Below are the code and all the weights of a small trained network. Each question names an input and a target symbol and asks about switching units off, where a switched-off unit gives its printed mean instead of its output.

import numpy as np


def w(rows, s, z=0):
    codes = np.array(rows[::2]) - 128.0
    scale = np.full(codes.shape[1], s)
    scale[-1] = z or s
    return codes * scale


def f(y):
    return np.maximum(y, 0)


def softmax(a):
    e = np.exp(a - a.max(-1, keepdims=True))
    return e / e.sum(-1, keepdims=True)


def log_softmax(a):
    a = a - a.max(-1, keepdims=True)
    return a - np.log(np.exp(a).sum(-1, keepdims=True))


def net(x, mask):
    ids = ['ΓΨΩαβδζημ'.index(c) for c in x.split()]
    T = len(ids)
    res = E[ids] + P[:T]
    u = 0
    for l in range(2):
        r = res
        for j in range(2):
            rows = slice(4 * j, 4 * j + 4)
            q, k, v = (r @ M[l][rows].T for M in (Q, K, V))
            z = softmax(np.where(np.tri(T) > 0, q @ k.T / 4**0.5, -1e9)) @ v
            o = O[l][rows]
            res = res + np.where(mask[u + j], z, o[:, -1]) @ o[:, :-1]
        u += 2
        y = f(res @ A[l][:, :-1].T + A[l][:, -1])
        res = res + np.where(mask[u : u + 4], y, B[l][:, -1]) @ B[l][:, :-1]
        u += 4
    return log_softmax(res[-1] @ U[:, :-1].T + U[:, -1])


Q, K, V, O, A, B = {}, {}, {}, {}, {}, {}
E = w([
[161,83,159,122,60,121,126],'Γ',
[205,215,180,122,146,151,135],'Ψ',
[146,112,152,89,142,88,130],'Ω',
[181,177,170,170,210,120,124],'α',
[252,109,124,213,95,93,145],'β',
[107,72,96,200,126,113,110],'δ',
[184,74,172,161,146,139,77],'ζ',
[132,175,96,180,149,117,183],'η',
[190,104,160,179,177,201,189],'μ',
],0.02)
P = w([
[1,146,152,86,166,148,147],'0',
[127,78,96,107,168,17,123],'1',
[100,103,166,134,151,51,164],'2',
[92,105,188,144,145,69,181],'3',
[118,60,171,130,155,30,230],'4',
[70,109,217,132,158,98,151],'5',
],0.0071)
Q[0] = w([
[84,148,141,181,155,3,161],'0.h1',
[150,166,99,135,139,170,135],'0.h1',
[133,134,178,221,142,55,169],'0.h1',
[67,167,94,185,53,206,149],'0.h1',
[175,103,107,47,146,161,53],'0.h2',
[56,192,105,119,94,205,133],'0.h2',
[115,144,115,74,57,105,143],'0.h2',
[165,73,210,141,176,68,71],'0.h2',
],0.0075)
K[0] = w([
[90,56,243,168,196,150,185],'0.h1',
[117,79,43,53,51,143,95],'0.h1',
[91,167,171,2,126,172,208],'0.h1',
[162,106,144,61,80,59,129],'0.h1',
[156,188,33,125,145,92,110],'0.h2',
[147,131,65,65,169,88,124],'0.h2',
[227,180,103,126,127,150,118],'0.h2',
[171,67,199,84,99,163,199],'0.h2',
],0.0079)
V[0] = w([
[121,169,156,83,154,109,164],'0.h1',
[116,170,135,74,193,154,67],'0.h1',
[84,198,137,100,109,129,152],'0.h1',
[88,144,161,76,58,58,103],'0.h1',
[120,127,132,140,115,2,88],'0.h2',
[133,149,118,158,128,87,99],'0.h2',
[142,150,144,73,182,106,84],'0.h2',
[18,103,85,104,151,151,128],'0.h2',
],0.0075)
O[0] = w([
[150,158,157,89,134,124,127,161],'0.h1',
[144,150,254,58,127,55,138,115],'0.h1',
[53,245,19,76,131,152,148,91],'0.h1',
[141,53,32,41,120,77,88,1],'0.h1',
[114,116,76,170,166,33,121,65],'0.h2',
[113,152,119,154,104,108,138,99],'0.h2',
[118,117,174,99,187,117,99,110],'0.h2',
[80,29,209,153,126,124,212,58],'0.h2',
],0.0068)
A[0] = w([
[98,2,111,244,50,125,51,79],'0.n1',
[205,217,99,38,187,149,61,67],'0.n2',
[203,14,43,62,185,213,134,3],'0.n3',
[113,57,155,67,201,244,212,10],'0.n4',
],0.0047,0.002)
B[0] = w([
[118,78,146,107,142,128,152,223],'0.n1',
[136,162,177,143,10,83,170,193],'0.n2',
[89,27,149,121,131,164,151,156],'0.n3',
[152,143,151,90,106,71,119,254],'0.n4',
],0.011,0.0037)
Q[1] = w([
[135,108,87,97,113,179,94],'1.h1',
[28,119,112,105,141,145,142],'1.h1',
[49,163,76,142,103,200,80],'1.h1',
[121,104,109,145,83,57,56],'1.h1',
[130,161,147,164,152,195,2],'1.h2',
[154,82,140,137,90,147,128],'1.h2',
[100,152,152,180,165,164,161],'1.h2',
[140,156,154,163,88,110,125],'1.h2',
],0.009)
K[1] = w([
[148,177,150,112,122,86,98],'1.h1',
[192,123,226,45,134,82,158],'1.h1',
[99,107,157,1,46,62,98],'1.h1',
[110,136,67,151,162,106,69],'1.h1',
[87,110,124,149,107,121,26],'1.h2',
[92,86,153,81,97,145,116],'1.h2',
[90,166,141,139,101,133,151],'1.h2',
[39,89,229,97,177,88,108],'1.h2',
],0.008)
V[1] = w([
[159,157,48,185,84,124,139],'1.h1',
[68,120,121,140,139,122,180],'1.h1',
[108,85,126,157,119,102,54],'1.h1',
[203,115,92,88,149,190,134],'1.h1',
[122,192,111,120,196,92,254],'1.h2',
[174,105,105,135,227,122,161],'1.h2',
[119,152,141,159,157,106,42],'1.h2',
[58,177,160,208,105,165,88],'1.h2',
],0.0094)
O[1] = w([
[138,116,70,143,99,95,124,37],'1.h1',
[70,167,100,136,121,178,131,130],'1.h1',
[167,92,143,95,126,134,222,3],'1.h1',
[192,171,188,178,1,114,59,143],'1.h1',
[89,192,137,158,123,145,24,239],'1.h2',
[83,124,119,191,148,91,46,176],'1.h2',
[230,133,112,182,241,66,170,77],'1.h2',
[180,66,70,146,174,174,156,146],'1.h2',
],0.0092,0.0057)
A[1] = w([
[70,149,45,135,122,166,150,1],'1.n1',
[148,248,127,225,230,85,127,34],'1.n2',
[48,12,127,198,168,106,111,112],'1.n3',
[126,160,138,147,254,36,126,47],'1.n4',
],0.0056)
B[1] = w([
[233,24,112,129,109,81,30,138],'1.n1',
[160,24,128,41,133,174,48,254],'1.n2',
[167,249,132,74,171,130,217,201],'1.n3',
[93,26,2,61,135,168,134,190],'1.n4',
],0.0069,0.0072)
U = w([
[82,58,134,149,74,99,110,146],'Γ',
[169,188,110,96,147,116,110,94],'Ψ',
[53,116,194,152,179,2,58,108],'Ω',
[154,89,133,113,182,124,56,3],'α',
[170,113,89,184,118,87,99,141],'β',
[81,149,110,179,181,122,157,176],'δ',
[160,93,175,166,214,62,111,90],'ζ',
[101,157,64,183,171,118,70,190],'η',
[113,118,193,223,159,134,89,179],'μ',
],0.0061,0.0053)

Each question gives the input, a string of symbols that net reads in full, and the target symbol t.
The units are the heads (4 rows each of Q, K, V and O) and the neurons (one row each of A and B). Each row of codes is followed by its name. A weight is (code - 128) times the scale printed after its matrix; where a second scale follows, it is the last column's (O, A, B and U).
mask holds one flag per unit, layer by layer, with each layer's heads first. A switched-off unit (its flag False) gives its mean, the last column of its rows in O or B, instead of its output. The means were averaged over made-up inputs and are rounded, as every weight is.
A unit's drop is (log p(t) with every unit on - log p(t) with that unit switched off) / (log p(t) with every unit on - log p(t) with every unit switched off).
The circuit of an input: a set's keep is (log p(t) with only the set's units on - log p(t) with every unit switched off) / (log p(t) with every unit on - log p(t) with every unit switched off). Starting from all 12 units, units are removed one at a time, each time the one whose removal leaves the highest keep (on an exact tie, the one counted first), for as long as the keep stays at least 0.8.
circuit, biggest first: the units of the circuit, biggest drop first
unit that matters most: the unit with the biggest drop
k most important neurons: the k neurons with the biggest drops, biggest first
heads that matter: for each layer, one digit per head in row order, 1 if its drop is at least 0.15 and else 0, layers parted by /
drop when u is switched off: that unit's drop, to one decimal
input δ μ ζ ζ Ψ, target δ: circuit, biggest first -> 1.h1, 0.n4, 0.h2
input δ Ψ ζ Γ Ω, target δ: heads that matter -> 01 / 10
input Ω β ζ η η, target η: circuit, biggest first -> 0.h2, 1.h2, 1.h1
input δ η Ω ζ, target δ: 2 most important neurons -> 1.n3, 1.n2
input Ψ Γ Ω μ Ω, target μ: heads that matter -> 10 / 10
input β Ψ Ω Γ, target β: circuit, biggest first -> 1.h1, 0.h2, 0.h1
input ζ ζ Γ Γ Ω Ω, target ζ: circuit, biggest first -> 1.h1, 1.h2
input Γ δ β, target Γ: 2 most important neurons -> 0.n1, 0.n3
input η μ β β, target η: circuit, biggest first -> 1.h1, 0.h2, 1.h2
input ζ α ζ μ, target ζ: heads that matter -> 10 / 01
input ζ Ψ Ω Ω, target ζ: circuit, biggest first -> 1.h1, 1.h2, 0.h2
input ζ Ψ ζ Ω Ω ζ, target ζ: heads that matter -> 00 / 11
input α ζ η, target α: circuit, biggest first -> 1.n2, 1.h2, 0.h2, 1.n4
input δ δ β, target δ: circuit, biggest first -> 1.h1, 0.h2
input η Γ Ω Ψ, target η: circuit, biggest first -> 1.h1, 0.h1
input Ψ η δ Ω δ δ, target δ: circuit, biggest first -> 1.h1, 0.h2, 1.n3
input η Ψ μ η Ω, target η: most important neuron -> 0.n4
input β μ ζ, target ζ: circuit, biggest first -> 1.h2, 0.h1
input μ α α α, target α: heads that matter -> 10 / 01
input μ μ η, target μ: unit that matters most -> 0.h2
input μ Ω μ Ω, target μ: circuit, biggest first -> 0.h1, 0.h2, 1.h1
input μ ζ Ω δ Ω α, target α: drop when 0.h1 is switched off -> 0.2
input η Ω η, target η: drop when 0.h1 is switched off -> 0.1
input η Ω η Γ δ Ω, target η: drop when 1.n4 is switched off -> 0.0
